Below are the code and all the weights of a small trained network. Each question names an input and a target symbol and asks about switching units off, where a switched-off unit gives its printed mean instead of its output.

import numpy as np


def w(rows, s, z=0):
    codes = np.array(rows[::2]) - 128.0
    scale = np.full(codes.shape[1], s)
    scale[-1] = z or s
    return codes * scale


def f(y):
    return np.maximum(y, 0)


def softmax(a):
    e = np.exp(a - a.max(-1, keepdims=True))
    return e / e.sum(-1, keepdims=True)


def log_softmax(a):
    a = a - a.max(-1, keepdims=True)
    return a - np.log(np.exp(a).sum(-1, keepdims=True))


def net(x, mask):
    ids = ['βεζθπψ'.index(c) for c in x.split()]
    T = len(ids)
    res = E[ids] + P[:T]
    u = 0
    for l in range(2):
        r = res
        for j in range(3):
            rows = slice(3 * j, 3 * j + 3)
            q, k, v = (r @ M[l][rows].T for M in (Q, K, V))
            z = softmax(np.where(np.tri(T) > 0, q @ k.T / 3**0.5, -1e9)) @ v
            o = O[l][rows]
            res = res + np.where(mask[u + j], z, o[:, -1]) @ o[:, :-1]
        u += 3
        y = f(res @ A[l][:, :-1].T + A[l][:, -1])
        res = res + np.where(mask[u : u + 4], y, B[l][:, -1]) @ B[l][:, :-1]
        u += 4
    return log_softmax(res[-1] @ U[:, :-1].T + U[:, -1])


Q, K, V, O, A, B = {}, {}, {}, {}, {}, {}
E = w([
[147,64,131,149,78,248,116,140,162,181],'β',
[248,101,87,128,136,194,6,86,136,234],'ε',
[192,81,29,150,87,178,133,87,41,69],'ζ',
[160,119,152,78,221,152,152,174,205,85],'θ',
[120,16,40,128,105,116,169,226,162,156],'π',
[81,155,97,27,97,186,194,120,162,211],'ψ',
],0.017)
P = w([
[182,125,131,89,25,59,169,70,77,140],'0',
[86,169,89,188,68,154,122,96,58,100],'1',
[74,42,135,93,198,129,51,67,4,152],'2',
[152,151,107,129,195,105,189,13,204,147],'3',
[162,135,98,224,32,117,163,169,131,227],'4',
[113,53,148,55,185,91,72,152,164,109],'5',
],0.014)
Q[0] = w([
[141,172,152,138,84,158,25,215,108,52],'0.h0',
[73,220,174,191,141,48,133,70,90,134],'0.h0',
[66,31,71,2,186,185,113,190,67,162],'0.h0',
[155,68,163,131,125,152,83,149,204,71],'0.h1',
[64,124,151,108,136,195,99,87,146,123],'0.h1',
[166,133,133,181,148,163,136,123,179,186],'0.h1',
[184,50,143,128,108,150,254,113,148,176],'0.h2',
[160,111,158,123,167,70,78,44,175,127],'0.h2',
[186,119,81,120,123,130,184,188,135,115],'0.h2',
],0.0085)
K[0] = w([
[79,126,86,184,233,187,129,91,142,75],'0.h0',
[149,111,122,65,87,136,141,75,6,16],'0.h0',
[64,179,13,63,145,95,120,148,198,176],'0.h0',
[182,117,120,113,116,182,60,172,221,68],'0.h1',
[131,93,172,44,181,196,154,132,175,155],'0.h1',
[133,170,125,197,128,105,190,126,239,138],'0.h1',
[254,204,156,122,65,57,162,194,116,166],'0.h2',
[172,65,150,25,86,88,85,62,161,121],'0.h2',
[192,127,192,159,135,140,143,240,116,118],'0.h2',
],0.0084)
V[0] = w([
[215,103,229,161,196,179,92,143,110,98],'0.h0',
[117,107,234,151,107,162,154,151,119,146],'0.h0',
[156,75,101,141,117,82,65,164,175,140],'0.h0',
[94,14,105,87,145,83,106,104,89,202],'0.h1',
[134,87,113,89,175,87,155,194,80,98],'0.h1',
[126,100,130,139,116,85,210,141,45,156],'0.h1',
[178,158,122,120,74,147,190,134,56,93],'0.h2',
[162,58,97,195,150,133,130,138,150,127],'0.h2',
[62,1,180,176,96,204,130,106,141,133],'0.h2',
],0.007)
O[0] = w([
[127,254,184,124,80,189,165,216,149,39,1],'0.h0',
[64,134,241,112,123,124,127,71,121,175,91],'0.h0',
[153,159,149,7,146,134,93,146,166,176,169],'0.h0',
[136,136,254,63,178,95,149,109,164,81,250],'0.h1',
[73,167,139,81,25,94,166,110,154,46,116],'0.h1',
[153,95,165,146,145,155,115,171,152,82,126],'0.h1',
[192,160,72,157,103,91,81,84,129,99,206],'0.h2',
[59,80,158,190,102,153,135,86,204,25,188],'0.h2',
[26,52,149,126,141,120,157,107,110,142,165],'0.h2',
],0.0064,0.0048)
A[0] = w([
[110,220,219,214,118,94,113,223,235,27,167],'0.n0',
[86,87,188,143,169,224,71,223,134,117,237],'0.n1',
[116,81,98,200,110,178,1,147,143,148,2],'0.n2',
[112,111,184,95,115,67,47,138,106,29,57],'0.n3',
],0.0057,0.0015)
B[0] = w([
[127,132,133,83,147,96,218,110,110,142,190],'0.n0',
[125,220,55,117,186,166,184,179,7,124,227],'0.n1',
[52,159,163,84,73,166,136,153,96,66,254],'0.n2',
[67,225,91,76,85,198,49,217,94,154,190],'0.n3',
],0.011,0.0054)
Q[1] = w([
[121,124,136,100,122,117,114,154,100,123],'1.h0',
[109,127,114,125,81,162,139,197,113,130],'1.h0',
[103,124,97,97,140,98,124,119,81,138],'1.h0',
[164,101,166,117,123,125,110,88,146,132],'1.h1',
[73,139,103,108,154,116,103,137,94,134],'1.h1',
[169,113,121,96,175,172,127,88,181,134],'1.h1',
[121,92,124,82,163,163,146,124,69,137],'1.h2',
[125,132,145,246,106,119,135,108,140,118],'1.h2',
[63,181,187,100,133,102,94,194,112,79],'1.h2',
],0.011)
K[1] = w([
[62,144,92,161,137,149,87,135,60,182],'1.h0',
[109,156,100,168,183,124,133,62,2,138],'1.h0',
[109,164,93,127,143,109,137,20,140,174],'1.h0',
[138,117,145,69,102,92,125,89,114,134],'1.h1',
[71,34,82,174,183,80,95,215,115,91],'1.h1',
[181,106,200,97,83,69,126,196,189,157],'1.h1',
[148,81,95,150,193,120,155,161,195,208],'1.h2',
[190,82,135,162,147,151,104,96,50,25],'1.h2',
[57,164,89,163,206,146,103,135,161,115],'1.h2',
],0.0076)
V[1] = w([
[93,183,136,196,221,177,118,56,112,99],'1.h0',
[139,171,144,129,159,105,133,110,140,107],'1.h0',
[153,137,110,101,104,166,145,124,144,138],'1.h0',
[146,111,131,147,135,111,2,128,130,129],'1.h1',
[150,136,155,147,92,91,104,112,97,81],'1.h1',
[153,113,90,142,94,114,98,131,159,188],'1.h1',
[107,128,126,95,71,221,113,62,77,154],'1.h2',
[156,119,72,139,77,132,129,102,148,60],'1.h2',
[127,88,96,131,120,132,66,160,130,107],'1.h2',
],0.0094)
O[1] = w([
[156,99,118,77,44,128,84,97,60,112,84],'1.h0',
[150,122,133,119,106,98,117,167,148,179,48],'1.h0',
[135,101,143,98,117,104,136,144,172,160,207],'1.h0',
[127,131,136,140,115,106,111,141,194,98,67],'1.h1',
[121,144,122,123,141,128,116,143,196,145,101],'1.h1',
[136,121,64,117,65,77,109,119,125,183,120],'1.h1',
[194,89,115,163,70,174,130,79,140,117,253],'1.h2',
[147,143,164,127,188,93,162,100,63,48,152],'1.h2',
[167,170,109,69,99,2,90,93,102,137,93],'1.h2',
],0.0092,0.0073)
A[1] = w([
[68,145,137,60,150,138,110,214,151,112,5],'1.n0',
[178,125,111,223,144,84,176,187,186,180,171],'1.n1',
[170,138,220,172,115,155,2,136,117,148,97],'1.n2',
[133,85,157,139,151,12,147,71,217,146,31],'1.n3',
],0.0065,0.0019)
B[1] = w([
[56,75,156,226,51,74,140,106,38,86,240],'1.n0',
[109,248,37,96,220,119,113,79,104,148,255],'1.n1',
[116,83,96,87,71,165,191,174,182,198,190],'1.n2',
[173,165,212,237,84,255,91,120,210,219,252],'1.n3',
],0.0086,0.0066)
U = w([
[182,142,147,182,157,105,127,99,65,96,130],'β',
[190,129,73,56,250,155,224,174,97,93,187],'ε',
[129,212,56,59,101,191,129,153,171,72,83],'ζ',
[35,243,178,228,113,169,89,98,53,130,4],'θ',
[84,150,29,146,155,58,97,69,23,186,104],'π',
[89,3,134,117,187,141,195,69,192,82,249],'ψ',
],0.0051,0.0027)

Each question gives the input, a string of symbols that net reads in full, and the target symbol t.
The units are the heads (3 rows each of Q, K, V and O) and the neurons (one row each of A and B). Each row of codes is followed by its name. A weight is (code - 128) times the scale printed after its matrix; where a second scale follows, it is the last column's (O, A, B and U).
mask holds one flag per unit, layer by layer, with each layer's heads first. A switched-off unit (its flag False) gives its mean, the last column of its rows in O or B, instead of its output. The means were averaged over made-up inputs and are rounded, as every weight is.
A unit's drop is (log p(t) with every unit on - log p(t) with that unit switched off) / (log p(t) with every unit on - log p(t) with every unit switched off).
The circuit of an input: a set's keep is (log p(t) with only the set's units on - log p(t) with every unit switched off) / (log p(t) with every unit on - log p(t) with every unit switched off). Starting from the 12 units with the biggest drops (on a tie, the unit counted first), units are removed one at a time, each time the one whose removal leaves the highest keep (on an exact tie, the one counted first), for as long as the keep stays at least 0.8.
circuit, biggest first: the units of the circuit, biggest drop first
unit that matters most: the unit with the biggest drop
k most important neurons: the k neurons with the biggest drops, biggest first
top k neurons in layer l: the k neurons of layer l with the biggest drops, biggest first
which heads matter: for each layer, one digit per head in row order, 1 if its drop is at least 0.15 and else 0, layers parted by /
input ψ β π θ θ π, target π: circuit, biggest first	(1.h2; 1.n0; 0.h0)
input ψ ψ θ β, target π: which heads matter	101 / 010
input θ π β β β ε, target ε: unit that matters most	0.n1
input ε π β, target π: circuit, biggest first	(1.h2; 0.h0)
input θ ζ ψ, target ψ: which heads matter	010 / 000
input θ θ ψ ζ θ ζ, target θ: circuit, biggest first	(0.h0; 0.n3; 1.h2; 1.n0)
input ζ ε θ β, target β: circuit, biggest first	(1.h2; 0.h2)
input ψ ε θ, target ψ: circuit, biggest first	(0.h0; 1.h2)
input ε π θ θ θ ζ, target θ: circuit, biggest first	(0.n3; 1.n0; 1.h2; 0.h0)
input ζ ζ ζ, target ζ: which heads matter	011 / 010
input ψ ζ π π, target π: circuit, biggest first	(0.h2; 0.h0)
input π θ θ π, target θ: 3 most important neurons	(1.n3; 0.n1; 1.n1)
input ζ β θ θ θ ε, target θ: which heads matter	101 / 001
input ε ε θ ψ, target ζ: circuit, biggest first	(1.h1; 0.n1; 0.h0)
input θ θ ψ ζ π, target ψ: which heads matter	101 / 000
input ε θ ε, target θ: circuit, biggest first	(0.n2; 0.h0)
input β θ ζ ζ π ε, target π: circuit, biggest first	(0.h0; 1.h1)
input ε θ θ, target θ: circuit, biggest first	(1.n0; 0.n3; 0.h0)
input β ζ β β ε β, target ζ: which heads matter	110 / 101
input θ ψ π ε ε, target ζ: circuit, biggest first	(0.h0; 1.n2)
input θ θ θ π, target ε: top 2 neurons in layer 1	(1.n1; 1.n0)
input ψ ζ θ, target ψ: circuit, biggest first	(0.h0; 1.h2)
input ψ β β θ θ β, target θ: which heads matter	100 / 001
input π ψ ε θ ε β, target θ: 3 most important neurons	(1.n0; 0.n2; 0.n1)
input ε π ψ θ, target ζ: unit that matters most	1.h1
input ζ ζ θ ψ, target β: unit that matters most	1.h2
